How the items are linked:
δ: J865->J337, J952->J25, J566->J634, J320->J351, J854->J506, J44->J227, J906->J354, J815->J895, J447->J455, J473->J906, J407->J14, J954->J629, J442->J320, J102->J959, J680->J375, J316->J528, J98->J680, J326->J72, J759->J677, J932->J647, J430->J952, J404->J728, J583->J316, J712->J27, J629->J407, J522->J583, J400->J407, J728->J284, J262->J262, J778->J901, J603->J473, J647->J354, J25->J351, J463->J442, J959->J778, J354->J139, J227->J569, J27->J759, J162->J442, J669->J262, J284->J27, J528->J773, J16->J881, J307->J959, J773->J375, J889->J629, J677->J815, J139->J98, J895->J428, J237->J400, J881->J692, J363->J489, J303->J629, J569->J16, J671->J320, J455->J92, J203->J92, J568->J463, J375->J363, J351->J865, J506->J677, J957->J102, J337->J337, J692->J712, J271->J237, J919->J566, J634->J865, J902->J303, J428->J889, J72->J895, J489->J44, J883->J957, J14->J854, J901->J162, J92->J271, J80->J203
λ: J865->J303, J952->J634, J566->J271, J320->J778, J854->J629, J44->J759, J906->J442, J815->J712, J447->J865, J473->J162, J407->J954, J954->J400, J442->J959, J102->J447, J680->J906, J316->J44, J98->J680, J326->J902, J759->J881, J932->J881, J430->J455, J404->J522, J583->J98, J712->J506, J629->J262, J522->J680, J400->J455, J728->J583, J262->J677, J778->J351, J603->J901, J647->J307, J25->J952, J463->J337, J959->J25, J354->J320, J227->J375, J27->J16, J162->J102, J669->J889, J284->J932, J528->J404, J16->J489, J307->J98, J773->J728, J889->J677, J677->J692, J139->J603, J895->J27, J237->J203, J881->J44, J363->J227, J303->J669, J569->J363, J671->J139, J455->J326, J203->J271, J568->J442, J375->J375, J351->J568, J506->J428, J957->J463, J337->J303, J692->J407, J271->J80, J919->J92, J634->J237, J902->J506, J428->J759, J72->J303, J489->J528, J883->J773, J14->J326, J901->J957, J92->J72, J80->J629
ζ: J865->J430, J952->J463, J566->J865, J320->J473, J854->J669, J44->J569, J906->J139, J815->J72, J447->J351, J473->J354, J407->J72, J954->J303, J442->J603, J102->J778, J680->J671, J316->J773, J98->J603, J326->J669, J759->J815, J932->J404, J430->J568, J404->J404, J583->J692, J712->J759, J629->J271, J522->J932, J400->J566, J728->J316, J262->J489, J778->J603, J603->J906, J647->J44, J25->J865, J463->J25, J959->J919, J354->J98, J227->J16, J27->J677, J162->J320, J669->J455, J284->J528, J528->J375, J16->J692, J307->J375, J773->J363, J889->J854, J677->J16, J139->J354, J895->J889, J237->J919, J881->J428, J363->J44, J303->J407, J569->J881, J671->J363, J455->J271, J203->J92, J568->J447, J375->J489, J351->J102, J506->J262, J957->J959, J337->J952, J692->J506, J271->J400, J919->J778, J634->J337, J902->J629, J428->J14, J72->J203, J489->J227, J883->J307, J14->J506, J901->J906, J92->J568, J80->J455

The rows follow the links: the fewer symbols apart two items are, the more alike their rows tend to be.

Each row is also shifted at random along 7 hidden directions that mean nothing.

Some items, each with a row of numbers:
J932	(-1, 9, -28, 4, 6, 4, -10, -3, 4, -3, -17, -15, 23, 9, -14, 1, 4, 12, 0, 1, -2, -31, 5, -2, -10, -1, -6, -2, -10, -6, -3, -2, 3, 1, -8, 18, 3, -2, 13, 4, -21, -9, -13, -1, 10, 13, 3)
J889	(28, 12, -14, -8, -6, -13, -2, 16, 1, -16, -22, -1, 0, 6, -25, 19, -6, 9, 8, -9, -7, 5, 15, -12, 0, 14, -4, 8, -3, -11, -4, -1, -5, -16, -3, -7, -11, 3, 20, 20, -6, -20, -8, 10, 11, -3, 4)
J447	(2, -3, -14, 2, 0, -1, 6, -10, -13, 15, -8, -11, 20, -8, 1, -4, 0, 12, 14, 19, 1, 3, -4, -6, -2, 3, -6, 10, -1, -1, 1, 21, 11, 11, 8, 1, -3, 0, -7, 9, -7, -8, -19, 2, -2, -4, 0)
J237	(-29, -10, -3, 3, 9, 2, -9, -3, 7, -3, 5, 5, 6, 8, 4, -17, -1, -6, -13, -9, 12, -7, 2, 9, 6, 3, 8, -21, -14, -7, 7, -10, 10, -11, -7, 22, 9, 13, 2, -12, 0, 15, 0, -9, 11, 5, -3)
J354	(1, -4, -19, -1, 4, 10, -13, 8, -15, 6, -4, -6, 7, -10, 17, 6, 4, 19, -2, 10, -14, -11, -9, 4, -11, -9, -6, 5, -2, 0, 1, 3, 0, 13, 1, -1, -2, 1, 18, -16, 8, -5, -10, -1, -3, -7, 1)
J307	(18, -2, 6, 0, 1, 8, 4, -3, -4, -6, 7, -12, -3, -5, 8, -1, 4, -6, -2, 10, 0, 5, -6, 3, -1, 4, -1, 6, 11, 7, -1, 2, 4, 7, 5, -5, 9, -5, -5, -17, 9, 7, 4, -1, -8, -4, -3)
J569	(23, 6, 3, -17, -2, -7, 3, 9, -9, -11, 14, -3, -6, -3, -1, -2, -4, -30, 9, -14, 14, 30, 7, -2, -16, 8, -8, 9, -2, 1, 7, -8, -1, -16, -9, 14, -1, 5, -2, 1, -3, 4, 7, -4, 7, 4, -2)
J728	(-2, 5, 7, -2, -3, 5, 5, 0, 9, -10, -5, -9, -6, 6, -10, 9, -2, -8, -6, -6, 9, -7, 10, -2, 3, 0, -11, 5, 0, 15, -11, -11, 2, 1, -6, -11, 7, -11, -5, 4, -15, 0, 10, 1, 1, 8, 4)
J430	(27, -7, -8, -1, -3, -2, -5, -10, -3, 20, 1, -4, 8, -2, 1, -10, -2, -1, 5, 5, 2, -3, -9, 0, -1, -6, -6, -4, 0, -3, 0, 14, 8, 5, 3, 8, 3, 4, -9, -5, 2, 8, -1, 1, 6, 13, -11)
J952	(-7, -11, 4, 5, 1, -5, -11, 5, 17, 2, 2, 17, -9, 10, -13, -17, -8, 1, -13, -11, 5, -18, 0, 11, 3, 1, 6, -20, -8, -9, -14, -3, -9, -8, -2, 21, 2, 17, 1, 0, 2, 12, 11, -6, 14, 8, -16)
J854	(15, 13, -18, -11, -3, -10, -1, 21, -11, -17, -2, 9, 2, 4, -15, -1, -16, 14, 13, -4, -2, 29, 14, -2, -4, 20, -6, -3, -11, -12, 4, -4, -8, -20, -16, 17, -10, 14, 16, 17, 10, -13, 3, 0, 11, -12, -6)
J489	(-2, 6, -4, -3, 4, -8, 9, 1, 5, -12, 2, -2, 11, 14, -11, -13, 4, -23, 11, -2, 11, 10, 10, 3, -11, 22, 9, -7, 0, -10, 4, -1, -9, -16, -8, 36, 0, 9, -2, 11, -12, 5, -5, -13, 9, 6, 2)
J881	(17, 11, -7, -5, 4, -3, -1, 0, -13, -2, 8, -4, 4, -7, 0, 2, 0, -4, 8, -6, -1, 7, -4, -8, -12, -5, -4, 10, -5, -5, 11, -1, 1, -2, -4, 6, -2, 2, 0, 3, 0, -8, -4, 2, 2, 4, 3)
J506	(19, 10, -3, -3, -10, -14, -15, 10, 18, -11, -15, -2, -13, 9, -25, 21, -1, -6, -5, -19, -8, -9, 13, -8, 0, 2, 0, 1, 1, -9, -8, -10, -6, -18, -2, -14, -3, -5, 13, 9, -15, -8, 8, 9, 10, 9, 1)
J337	(17, -8, 4, 3, -1, -8, 7, 0, 15, 3, -10, 20, 1, 19, -19, -14, -3, -3, 1, -6, 6, -14, 2, 8, 6, 6, 12, -19, 2, -10, -14, 4, -13, -7, 4, 21, -6, 12, 1, 19, 3, 7, 1, -2, 14, 9, -9)
J271	(50, -5, -11, -10, 0, 0, 0, 2, -12, 4, -7, -1, -7, -6, 0, 0, -8, -4, 5, -8, 7, 17, 6, -6, 1, -1, -13, 1, -4, 2, 13, 0, 13, -7, -1, -4, -4, 3, 7, -1, 4, 7, -3, 7, 6, 2, -3)
J902	(15, 12, 6, -8, -11, -5, 6, -22, -1, 14, 24, -5, 18, 10, 13, -12, 6, -22, 14, 6, 0, 32, -14, 11, 1, -1, 2, -16, 13, 1, 16, 2, 9, -9, -9, 13, 15, -11, -27, -12, 17, 13, 20, -3, -4, 14, -5)
J629	(-9, 8, -15, 6, -3, -3, -8, -30, 8, 19, 9, -15, 35, 14, 9, -15, 17, -7, 8, 14, -11, -3, -16, 8, 3, -1, 13, -26, 8, -11, 18, 9, 11, -4, -8, 23, 20, -8, -19, -20, 4, 12, 1, -10, -2, 21, 1)
J320	(-8, -2, -12, 0, 1, 1, 0, 1, -3, 2, 0, 9, 14, 10, -2, -17, -2, -1, 6, 2, 5, 2, 3, 19, -16, 7, 5, -14, -2, -14, -5, -4, -3, -13, 4, 36, -3, 3, 10, 9, -8, 1, 0, -3, 6, -6, -10)
J92	(16, -11, -19, 14, 7, 1, -15, -9, 12, 9, -19, 1, 0, 6, -12, -9, 2, 9, -8, -6, -4, -33, 4, -3, 2, -6, 6, -17, -5, -16, 7, 1, 8, -6, 6, 7, -1, 2, 12, -4, -18, 11, -12, 2, 5, 11, -2)
J895	(-22, 8, 11, -1, 1, 3, -17, 0, -5, -3, 24, -3, -13, -19, 17, 10, -3, 6, -13, -6, -10, 7, -14, -5, 7, -17, -1, 8, -6, 5, 11, -10, 9, 3, -6, -25, 10, -2, -6, -24, 19, -5, 15, 7, -7, -5, 1)
J773	(-10, 0, -5, 4, 8, 5, -6, 7, 5, -17, 2, -10, -5, -1, -6, -5, -4, 3, -8, 4, 3, -8, 6, -3, -2, 14, -1, -1, -5, 0, -2, -4, -4, 0, -9, 9, 5, 8, 3, -12, -4, 7, 3, -11, -2, -3, -3)
J906	(6, -4, 2, -2, -1, 5, 10, 8, -12, 5, -9, 12, -3, -4, 9, 4, 1, 10, 5, 7, -4, 4, -1, 6, -4, -5, -1, 6, 6, 4, -5, 3, -8, 10, 10, -7, -14, -5, 12, 11, 8, -8, -7, 4, -7, -15, 2)
J16	(-32, 6, -9, 6, 8, -2, -7, -10, -2, 2, 4, -17, 20, -6, 7, 6, 15, -1, 2, 8, -10, -17, -8, -11, -4, -4, 9, 11, -3, -7, 12, 8, 1, 9, -3, 2, 5, 2, -7, -8, -10, -10, -21, -7, -4, 6, 14)

Start here and follow the symbols in turn, left to right. Where do you end up?
Answers are names.
(-2, -9, -11, 5, 8, 6, -5, -8, -3, 3, -2, -10, 6, -6, 5, -9, 1, 4, -5, 5, 4, -10, -5, 1, 2, 2, 1, -2, -4, -4, 6, 4, 17, 1, 7, 4, 8, 3, 2, -15, -2, 7, -10, 1, 0, -1, -3)
λ δ λ ζ ζ ζ λ: J455
(-31, 5, 14, 4, -9, -5, -8, -10, 15, 8, 9, -7, -6, 0, 7, 14, 11, -12, -4, 0, -13, -1, -4, -8, 7, -9, 6, 1, 11, 5, 6, 1, -3, 5, -4, -23, 7, -12, -16, -10, -4, 2, 10, -3, -9, 11, 9)
δ δ δ δ λ: J677
(-7, -17, 17, -2, 2, -1, -4, 20, 2, -1, -2, 21, -32, -12, 1, 7, -15, 12, -16, -12, 4, -2, 6, -5, 15, -8, -6, 6, -11, 10, -10, -2, -10, 8, -2, -26, -13, 16, 8, 3, 14, 2, 4, 2, 6, -8, -3)
δ λ λ δ λ δ δ λ ζ: J677
(15, -8, -17, -6, 2, -2, -13, 11, -11, 5, 0, -2, 2, -8, -1, -6, -13, 16, -1, 3, 1, 0, -2, -3, -2, 3, -12, 3, -14, -4, -3, 10, 3, 3, -7, 11, -2, 19, 7, -8, 11, 0, -5, -1, 13, 1, -13)
δ λ δ λ ζ δ δ: J227
(-48, 10, 3, -2, 4, 11, 8, -3, -3, -11, 10, -7, 20, 7, 11, -2, 4, 1, -4, 5, 9, 0, -1, 10, 2, 3, -3, -1, -8, 14, -2, -10, 2, 5, -15, 9, 12, -2, -9, -3, 4, -4, 5, -9, -2, -1, 8)
δ δ ζ ζ δ: J44
(32, 5, -7, 7, 3, -3, 12, -17, -1, 9, -10, 12, 14, 9, -6, -10, 3, 10, 13, 4, -5, -1, -7, -3, 8, -1, 15, -17, 4, -16, 13, 8, 3, -5, 9, 9, -4, -1, -3, 15, 10, -1, -12, 7, -2, 1, 5)
λ ζ δ λ ζ δ: J262
(-5, -5, 2, 0, 1, 11, 0, 0, -6, 4, 1, -3, 1, -4, 19, 5, 9, 6, -5, 8, -8, -7, -10, 7, 0, -10, 0, 3, 7, 9, -2, 0, -2, 14, 3, -9, 1, -7, 6, -13, 12, 0, -1, -2, -8, -3, 4)
λ ζ λ ζ λ: J320
(8, -8, 5, 18, 4, 4, -15, -8, 25, -2, 8, 5, -21, 7, -9, -17, 0, -1, -18, -3, -4, -28, -7, 8, -1, -4, 14, -25, 7, -11, -6, -8, -6, -4, 6, 12, 11, -2, -4, -22, -4, 25, 19, -6, -6, 6, -15)
λ ζ ζ ζ δ ζ δ δ: J27
(-3, 3, -9, -8, -6, -5, -14, 4, 2, 1, 4, -8, 9, 5, 2, 1, -1, 0, -2, 0, -4, 10, 0, 2, 4, 7, -6, -7, -6, -2, 5, 2, 3, -8, -16, 4, 9, 7, 0, -13, 10, 1, 6, -4, 10, 9, -4)
δ δ λ δ ζ ζ λ: J455
(10, -6, 22, -10, -10, -7, 22, -9, 10, 3, -5, 9, 0, 17, 0, 1, 5, -35, 4, -14, 21, 24, 11, 6, 14, 4, 2, -7, 9, 11, 2, -5, 8, -15, 3, -6, 1, -7, -13, 14, -2, 12, 5, 4, 9, 11, 7)
δ δ ζ δ ζ δ δ: J692
(0, 4, 21, -4, -4, 2, 9, -2, 13, -13, 5, -8, -14, 9, -6, 7, 1, -27, -7, -9, 16, 2, 10, -1, 2, 3, -7, 5, 7, 19, -11, -13, -1, -1, -4, -12, 8, -13, -14, 1, -15, 9, 18, -4, -2, 10, 3)
λ ζ ζ ζ ζ λ δ ζ: J203
(-13, -7, -1, 11, 1, 3, 7, 3, 1, 1, -19, 7, 1, 0, -5, 2, 2, 19, 1, 12, -7, -16, 3, 2, 0, 5, 9, 3, 6, -5, -13, 8, -7, 8, 20, -6, -12, -4, 11, 17, -10, -10, -15, 4, -9, -17, 4)
ζ λ λ ζ ζ: J778
(-19, 7, -7, -3, -7, -6, -9, -3, 2, 3, -1, -11, 12, 2, 2, 11, 5, 2, 3, 7, -10, 7, 1, -6, 5, 5, -1, 1, 1, 0, 7, 6, 2, -1, -11, -9, 5, -3, -5, -5, 0, -7, -1, -3, -1, 5, 7)
ζ λ δ ζ ζ: J92
(12, -10, -7, -5, 0, 3, -30, 17, 5, -2, 8, 3, -23, -2, 5, -3, -4, -9, -17, -18, -4, -7, 4, 13, -19, -10, -8, -11, -5, -2, -3, -20, -8, -11, -8, 13, 2, 2, 22, -27, -3, 16, 23, -7, 6, 6, -17)
λ δ ζ λ δ δ δ δ ζ: J102
